Each row has a hidden value; after the row comes its tier, the name of the range that the value falls in. Each part has its own.
In the rows, zero is written as 128.
[131 110 134 161 184 155 193 163  91 102 117 139 132  82 136  85 111 141
 117 131  85 163 113 141 153 132  81  78 136 156 119 142 140] : [20]
[140 101  98 119 166 101 133 136 115  87 157 208 118 136 102 181 130  95
 115 168 144 235 164 157 137  65  84  91 148 115 119 152 117] : [20]
[115 148 130 130 147 110 137 149 101 107  81 123 135 138 110  71  51 112
 128 138 140 178  98 162 163 107 100  78 105 152 123 128 136] : [20]
[132 128 103 128 144 140 140 116 159 154 132 159 163 136  78 157 154  92
 136 156 152 128  98 143  79 124 126  89 105 127 122 135 110] : [20]
[ 93 127 130 119 108 160 162  96  76  97  94 154 104 141 142 121  92 107
  98 156 136 150  83 115 131 107  84 133 149 165 120 126 121] : [20]
[123 118  54  93 209 138 125 141 120  99 165 172  76 126 113 208  92  71
 117 131 122 197  84 159 147  77  62 118 141 105 104 164 101] : [20]
[156 117  65  90 166 110 107 153 166 128 158 159 137 130  82 171 100 109
 151 135 126 155 112 162 164 114 118  83  70 107 111 168 130] : [16]
[145 145 135 140 175  93 137 111 131  76  81  99 107 135  95 169 127  83
 136 103 111 132 104 151 126 112  58 153 188 113 108 145 164] : [20]
[131  87  72 128 169 152 123 142 144  98 146 164 104 130  94 100  80 139
 131 155 105 138 107 138 186 104 119  75  80 123  93 172 146] : [20]
[102 133  93  97  79 130 119 136  90  88 128 134  79 126 162 212 154 124
 117 125 124 102 118 119 153 124 143 163 115 111 125  85 108] : [16]
[154 109  75 132 136  94 139 122 151  67 117 133 108 130  96 131 119  88
 152 140  78 134 106 130 121  92 101 164 165 159 113 145 175] : [16]
[131 140 132 145 180 130  87 162 111 129 150 125 110 138 114  95  81 125
 134 136 118 186 157 160 155  65 119  70 125  86  98 160 151] : [20]
[119 113  96 125 158 159 137 159  93 117 142 152 107  68 212 182 118 138
 125 152  79 186 113 146 165 144 129  99 146 168 135 127  92] : [16]
[122 167  96 139 134  98  77 165  84 119 148 127 105 113 162 125 116  96
 136 137 127 198 146 172 132  86 155  94 161 141 112  82 129] : [16]
[139 121  80 130 133 130  92 147 124 126 155 146  80 135 111 173 129  81
 122 145 130 180 142 141 111  48 110 123 158 107  83 159 130] : [20]
[145 110  20  99 173 133 121 162 165 133 175 139 100 106  91 219 127  74
 126 117 140 180 118 156 151  72  95 118 128 127  90 168 100] : [16]
[120  94 155 163 198 191 171 140 103  95 133 148  83 129  98 141 126 145
 106 123  90 161 123 120 132  92  64 113 146  88  94 166 146] : [20]
[124  81  58 103 185 160 184 133 155  90 159 160  84 146  77 183 108  85
 126 115 116 167  71 160 153  96  59 107 122 135 129 139  91] : [20]
[123  72  64 111 149 129 167 148 147 101 169 203 113 133 120 150 158 116
 142 141 106 166 110 157 156 125 115  98 125 134 165  84  76] : [20]
[115 126 107 146 152 164 153 159  81  64 112 147  86 116  79 149 118  90
 108 131 114 107 104 146 135  77  88  81  98  98  80 112 132] : [20]
[126 127 104 109 135 120 121 137 101 117 126 183 141 129 115  97  85 132
 122 166 160 185 123 140 177  96 121  86  72 138 111 164 129] : [16]
[141 109 103 133 181  97 111 184 157 131 172 127 136 107 130 114 145 141
 159 121  88 182 167 178 167 119 146  67 111 114 139 124 127] : [16]
[126  98 122 130 155  94 179 181  74  33 125 152  92  77 133 131 112 142
 125 147  71 176 116 138 228  99  82 115 104 137  89 153 162] : [16]
[117 105 147 122 128  70 193 145 107  83 104 157 144 123 116 103 151 126
 141 121 111 167 127 157 165 117  91 120 132 135 176  69 120] : [16]
[119 128 140 135  93 114 156 119  98 118 126 120 105 128 173  76 135 132
 126 126 105 143 137 110 137 131 126 169 217 179 145 112 139] : [16]
[145 112  97 105 208 157 104 141 132 117 171 143  93 116 157 205 110 111
 129 121  83 193 110 157 167 119  92 122 133  77 131 167 100] : [16]
[139 129 117 154 137 163  90 123 146 162 144 132 132 147 140  73  87 124
 138 149 123 160 138 141 101 106 158  90 157 149 123 140 141] : [20]
[136 155  71 106 211 111 142 165 113  91 130  81 109 119  76 122  90  53
 123 101 143 180  98 186 157  89  81  83 126 148  93 125 112] : [16]
[134 110 126 147  75  89 157 158 120 120 126 132 140 125  90  48 167 136
 144 139 151 120 164 131 129 116 155  95 133 154 123  78 122] : [16]
[124 103 111 156 148 152 179 151  93 128 133 152 113 106 123  96 151 110
 104 146 132 125 131 122 115 102 117 107 157 181  96 117 106] : [20]
[104 119 127 114  79 129 181 124 122 105  85 147 161 127 109  95 152 130
 132 143 130  77  89 117 121 174 132 122  89 161 143  80 120] : [16]
[161 140 117 146 181  83 161 139 109 111 107 157 157  98 100 147 101 118
 141 150 120 203 110 158 133 106  76 100 150 165 109 153 165] : [16]
[149 104 128 154 119  87 153 156 103  81 124 150 100 134  98  90 145 138
 128 144 107 142 155 104 168  66 122 130 118 146  79 146 182] : [16]
[129 120 123 165 134 173 146 142 103 127 129 158 137  90 139 107 103 140
 124 166  77 116  94 135 117 139 132  67 114 152 107 136 148] : [20]
[133 105 119 123 106  96 146 111 110 117 134 185 120 140 122 163 132 132
 121 171 182 148 143  99 143  77 119 160 143 155 108 165 145] : [16]
[141 106  63 103 139 113 114 186 150 102 178 109 103 127 116 164 154 115
 148 103  99 156 139 168 176 122 135  99 110  82 132 110  97] : [16]
[119 156  67  99 134 132 131 144  72  74 117 150 106  87 175 164  82  93
 119 154 103 167  65 147 159 116 115 125 120 179 110 121 121] : [16]
[130 138 148 165 164  97 135 158 109  98  98 129 129 128 103  62 136 121
 149 122  95 134 130 168 119 116 120  68 128  95 120  83 154] : [20]
[138 173  69 107 172 109 116 172  97 122 139 122 113  69 137 173 123  61
 125 109 132 153 106 162 134 110 127 136 162 171  80 129 115] : [16]
[116 108  84 127 118 105  97 108 134  70 166 151  77 175 115 131 117  97
 149 149  97 184 110 148 125  71 125  70 164  94 145 112 136] : [20]
[137 137 120 152 153 123 123 136 147 117 126  74 115 160  71  81 112  87
 140 103 128 119 125 160 101  94 119  99 151 116 119  97 140] : [20]
[ 89 129 126 117 156 155 154 126  79 114 117 203 129 137 140 165  79 119
 111 167 152 199  83 154 145 108  89  77 106 135 134 133 104] : [20]
[114  95  47  86 157 143 119 151 141 127 180 167  81 120 144 180 103 113
 121 139 128 207 125 143 185  91 109 125 129 143 125 155  87] : [16]
[134 157 104 124 176  66 124 165  89 105 123 108 113 134 104 114 121  65
 133 116 147 216 153 175 142  64  96 117 167 136 124  93 121] : [16]
[146 135  71 133 166 129  80 152 120 115 178 144 102  74 190 138 101 112
 144 161  69 188 115 154 140 118 159 108 159 175 100 155 140] : [16]
[128  76  57 102 130 153 165 141 129  74 144 135  92  99 145 167 125 109
 128 122  70 107  63 134 171 148  98 151 125 164 128 142 104] : [16]
[144 137 117 157 199 135 116 196 104 120 145 146 118  60 161 135 145 119
 127 123  94 167 162 145 148  99 127  89 149 120  72 179 138] : [16]
[131  90  40 116 194 164 134 148 146  76 182 121  97  93 162 198 109 109
 138 134  44 143  71 145 163 147 107 125 124 144 113 156 111] : [16]
[140  96 121 153 146  87 147 152 117 103 137 176 122 131  85 113 171 136
 135 149 134 182 175 136 133  59 114 101 139 119 109 120 138] : [20]
[132 130 148 161 175 129 181 144  84  80  89 158 138  84 117  92  94 136
 125 152  92 153  98 141 150 125  85  84 117 164 105 155 154] : [16]
[110 101 131 151 132 200 155 123 126  91 119 108  89 124 127 135 133 120
 110 116  78  64  76 103 117 133 110 147 139 109 105 129 133] : [20]
[148 134  52 130 148 135 161 183 134 114 158 121 116  68 119 173 157  71
 127  96 105 111 113 140 117 122 129 122 159 160  81 109 103] : [20]
[149 120  69 121 195 155 110 132 168 127 151 162 125 151  96 196  89  84
 146 138 103 176  93 185 113 107  98  79 125  93 126 155 113] : [20]
